Here is a tiny trained network, its code and every weight. The questions are about switching its units off for an input and a target symbol, where a switched-off unit gives its printed mean instead of its output.

import numpy as np


def w(rows, s, z=0):
    codes = np.array(rows[::2]) - 128.0
    scale = np.full(codes.shape[1], s)
    scale[-1] = z or s
    return codes * scale


def norm(h):
    return h / np.sqrt((h * h).mean(-1, keepdims=True) + 1e-5)


def f(y):
    return y / 2 * (1 + np.tanh(0.7978845608 * (y + 0.044715 * y**3)))


def softmax(a):
    e = np.exp(a - a.max(-1, keepdims=True))
    return e / e.sum(-1, keepdims=True)


def log_softmax(a):
    a = a - a.max(-1, keepdims=True)
    return a - np.log(np.exp(a).sum(-1, keepdims=True))


def net(x, mask):
    ids = ['γζθπφω'.index(c) for c in x.split()]
    T = len(ids)
    res = E[ids] + P[:T]
    u = 0
    for l in range(3):
        q, k, v = (norm(res) @ M[l].T for M in (Q, K, V))
        z = softmax(np.where(np.tri(T) > 0, q @ k.T / 2**0.5, -1e9)) @ v
        res = res + np.where(mask[u], z, O[l][:, -1]) @ O[l][:, :-1]
        u += 1
        y = f(norm(res) @ A[l][:, :-1].T + A[l][:, -1])
        res = res + np.where(mask[u : u + 12], y, B[l][:, -1]) @ B[l][:, :-1]
        u += 12
    return log_softmax(norm(res)[-1] @ U[:, :-1].T + U[:, -1])


Q, K, V, O, A, B = {}, {}, {}, {}, {}, {}
E = w([
[84,88,154,159,255],'γ',
[111,156,204,76,130],'ζ',
[166,162,160,19,125],'θ',
[86,132,145,230,36],'π',
[88,118,77,107,117],'φ',
[99,140,208,111,142],'ω',
],0.009)
P = w([
[191,217,59,60,143],'0',
[163,89,225,168,149],'1',
[138,118,250,145,127],'2',
[116,161,255,116,144],'3',
[82,173,251,96,166],'4',
[61,187,250,79,177],'5',
[50,199,253,62,186],'6',
[30,200,249,48,203],'7',
],0.0037)
Q[0] = w([
[91,135,217,106,149],'0.h0',
[6,119,220,95,136],'0.h0',
],0.015)
K[0] = w([
[4,191,86,70,135],'0.h0',
[10,164,1,63,134],'0.h0',
],0.0085)
V[0] = w([
[55,1,31,140,110],'0.h0',
[85,83,159,98,173],'0.h0',
],0.0062)
O[0] = w([
[97,101,162,37,190,22],'0.h0',
[253,35,29,133,187,250],'0.h0',
],0.0047,0.0021)
A[0] = w([
[88,124,154,124,112,124],'0.n0',
[156,114,118,122,126,164],'0.n1',
[143,173,148,69,131,156],'0.n2',
[151,109,140,88,131,78],'0.n3',
[80,81,132,147,155,93],'0.n4',
[154,114,155,94,119,19],'0.n5',
[125,125,9,114,154,249],'0.n6',
[142,125,89,164,132,93],'0.n7',
[157,90,136,140,120,149],'0.n8',
[143,128,126,113,143,139],'0.n9',
[142,161,114,150,116,52],'0.n10',
[134,137,126,140,171,157],'0.n11',
],0.014,0.0017)
B[0] = w([
[150,125,1,93,119,187],'0.n0',
[82,167,199,136,125,121],'0.n1',
[144,115,99,210,96,255],'0.n2',
[78,92,156,161,147,164],'0.n3',
[233,168,127,66,60,172],'0.n4',
[56,117,142,160,120,159],'0.n5',
[73,88,167,233,77,166],'0.n6',
[28,116,191,132,114,120],'0.n7',
[76,195,163,73,137,126],'0.n8',
[81,136,177,161,81,141],'0.n9',
[159,138,146,62,206,140],'0.n10',
[144,142,167,144,34,148],'0.n11',
],0.0056)
Q[1] = w([
[143,78,31,198,142],'1.h0',
[73,66,255,189,189],'1.h0',
],0.0078)
K[1] = w([
[122,190,182,254,114],'1.h0',
[213,212,55,93,71],'1.h0',
],0.009)
V[1] = w([
[94,1,56,44,15],'1.h0',
[221,158,98,3,92],'1.h0',
],0.0029)
O[1] = w([
[185,103,61,64,46,2],'1.h0',
[151,185,2,131,107,128],'1.h0',
],0.006,0.0026)
A[1] = w([
[66,86,130,35,82,5],'1.n0',
[100,164,211,168,178,204],'1.n1',
[81,1,174,112,132,110],'1.n2',
[97,118,127,153,109,140],'1.n3',
[137,141,94,5,56,115],'1.n4',
[137,134,172,191,21,122],'1.n5',
[214,100,214,157,139,126],'1.n6',
[111,96,74,123,83,94],'1.n7',
[31,91,178,45,209,30],'1.n8',
[121,72,149,95,103,73],'1.n9',
[184,175,52,127,99,144],'1.n10',
[73,165,131,61,137,92],'1.n11',
],0.0071,0.0028)
B[1] = w([
[155,194,177,103,82,135],'1.n0',
[90,47,69,134,95,255],'1.n1',
[78,96,228,175,89,165],'1.n2',
[108,128,147,90,152,149],'1.n3',
[63,189,154,37,81,153],'1.n4',
[169,131,93,1,170,216],'1.n5',
[27,144,88,114,49,180],'1.n6',
[57,144,95,121,155,125],'1.n7',
[165,43,151,158,146,150],'1.n8',
[110,169,191,114,64,127],'1.n9',
[86,6,144,166,133,136],'1.n10',
[173,138,210,91,149,125],'1.n11',
],0.0049,0.0073)
Q[2] = w([
[224,160,211,142,182],'2.h0',
[235,195,12,254,176],'2.h0',
],0.009)
K[2] = w([
[29,14,98,40,77],'2.h0',
[151,58,254,24,196],'2.h0',
],0.0068)
V[2] = w([
[245,72,157,186,118],'2.h0',
[187,84,74,4,1],'2.h0',
],0.0059)
O[2] = w([
[214,140,48,164,1,141],'2.h0',
[203,28,132,109,75,4],'2.h0',
],0.0059,0.003)
A[2] = w([
[195,65,139,126,69,133],'2.n0',
[93,144,33,49,113,124],'2.n1',
[119,84,98,179,153,53],'2.n2',
[125,165,163,196,189,3],'2.n3',
[133,96,80,244,148,54],'2.n4',
[69,190,195,102,158,94],'2.n5',
[144,51,130,81,254,200],'2.n6',
[105,230,81,159,86,81],'2.n7',
[56,67,114,111,120,149],'2.n8',
[80,152,151,133,164,82],'2.n9',
[182,184,94,175,121,78],'2.n10',
[165,78,149,108,120,107],'2.n11',
],0.0081,0.0018)
B[2] = w([
[69,111,69,80,218,185],'2.n0',
[128,126,179,172,110,210],'2.n1',
[162,144,134,104,122,141],'2.n2',
[80,155,106,119,97,144],'2.n3',
[186,148,176,126,45,192],'2.n4',
[170,132,74,85,131,245],'2.n5',
[254,172,119,164,160,189],'2.n6',
[184,160,132,161,141,255],'2.n7',
[142,102,191,165,150,254],'2.n8',
[130,65,82,99,143,185],'2.n9',
[84,84,145,143,61,155],'2.n10',
[113,178,84,146,145,145],'2.n11',
],0.0074,0.0035)
U = w([
[183,202,124,185,45,152],'γ',
[72,67,196,144,125,122],'ζ',
[73,200,60,134,199,111],'θ',
[148,68,5,98,94,50],'π',
[140,183,163,2,83,66],'φ',
[235,124,138,105,202,247],'ω',
],0.0089,0.0013)

Each question gives the input, a string of symbols that net reads in full, and the target symbol t.
The units are the heads (2 rows each of Q, K, V and O) and the neurons (one row each of A and B). Each row of codes is followed by its name. A weight is (code - 128) times the scale printed after its matrix; where a second scale follows, it is the last column's (O, A, B and U).
mask holds one flag per unit, layer by layer, with each layer's heads first. A switched-off unit (its flag False) gives its mean, the last column of its rows in O or B, instead of its output. The means were averaged over made-up inputs and are rounded, as every weight is.
A unit's drop is (log p(t) with every unit on - log p(t) with that unit switched off) / (log p(t) with every unit on - log p(t) with every unit switched off).
The circuit of an input: a set's keep is (log p(t) with only the set's units on - log p(t) with every unit switched off) / (log p(t) with every unit on - log p(t) with every unit switched off). Starting from the 12 units with the biggest drops (on a tie, the unit counted first), units are removed one at a time, each time the one whose removal leaves the highest keep (on an exact tie, the one counted first), for as long as the keep stays at least 0.8.
circuit, biggest first: the units of the circuit, biggest drop first
unit that matters most: the unit with the biggest drop
k most important neurons: the k neurons with the biggest drops, biggest first
top k neurons in layer l: the k neurons of layer l with the biggest drops, biggest first
input π θ φ π φ, target ω: 2 most important neurons : (0.n6; 1.n5)
input ω ζ ζ ζ, target θ: top 2 neurons in layer 0 : (0.n4; 0.n0)
input ζ ζ θ γ φ, target ζ: unit that matters most : 1.n2
input θ ζ ζ ω ζ π, target π: 2 most important neurons : (1.n1; 1.n5)
input φ φ ζ ω, target φ: circuit, biggest first : (1.h0; 0.h0)
input θ π ζ γ γ ω ζ, target π: 2 most important neurons : (1.n1; 1.n5)
input θ ζ π π ζ ω ζ θ, target π: circuit, biggest first : (2.h0; 0.n2; 2.n0)
input φ ζ ζ γ γ ζ ζ φ, target φ: 4 most important neurons : (0.n4; 0.n0; 1.n1; 1.n0)
input φ π θ π φ ζ γ, target φ: 2 most important neurons : (0.n4; 0.n11)
input π θ π θ, target ω: 4 most important neurons : (1.n5; 2.n6; 0.n4; 0.n2)
input γ ζ ζ ζ π, target ζ: 2 most important neurons : (0.n2; 2.n8)
input γ ω ζ θ φ ζ ζ π, target φ: 2 most important neurons : (0.n2; 0.n4)
input θ ζ γ ω ω ζ, target π: circuit, biggest first : (2.h0; 2.n0; 0.n2)
input ζ γ γ ζ ω, target γ: circuit, biggest first : (0.h0)
input ω π ζ ω θ ω π ω, target θ: 2 most important neurons : (0.n4; 0.n10)
input ω φ θ φ, target θ: top 2 neurons in layer 0 : (0.n10; 0.n4)
input ζ θ φ ω φ, target γ: circuit, biggest first : (0.n6; 2.n4)
input ω π π π γ, target θ: top 4 neurons in layer 0 : (0.n0; 0.n4; 0.n7; 0.n10)
input ζ π ζ, target γ: 2 most important neurons : (0.n10; 0.n4)
input ω ω π ζ π, target θ: 4 most important neurons : (0.n4; 0.n0; 0.n7; 0.n2)
input ζ ζ ω φ γ, target ω: circuit, biggest first : (2.n6)
input ω γ θ ω ω, target θ: 3 most important neurons : (0.n0; 0.n4; 0.n7)
input φ γ ζ φ ζ γ θ γ, target φ: top 2 neurons in layer 1 : (1.n4; 1.n1)
input ζ φ ω ζ ζ γ ω, target ω: top 2 neurons in layer 1 : (1.n8; 1.n11)
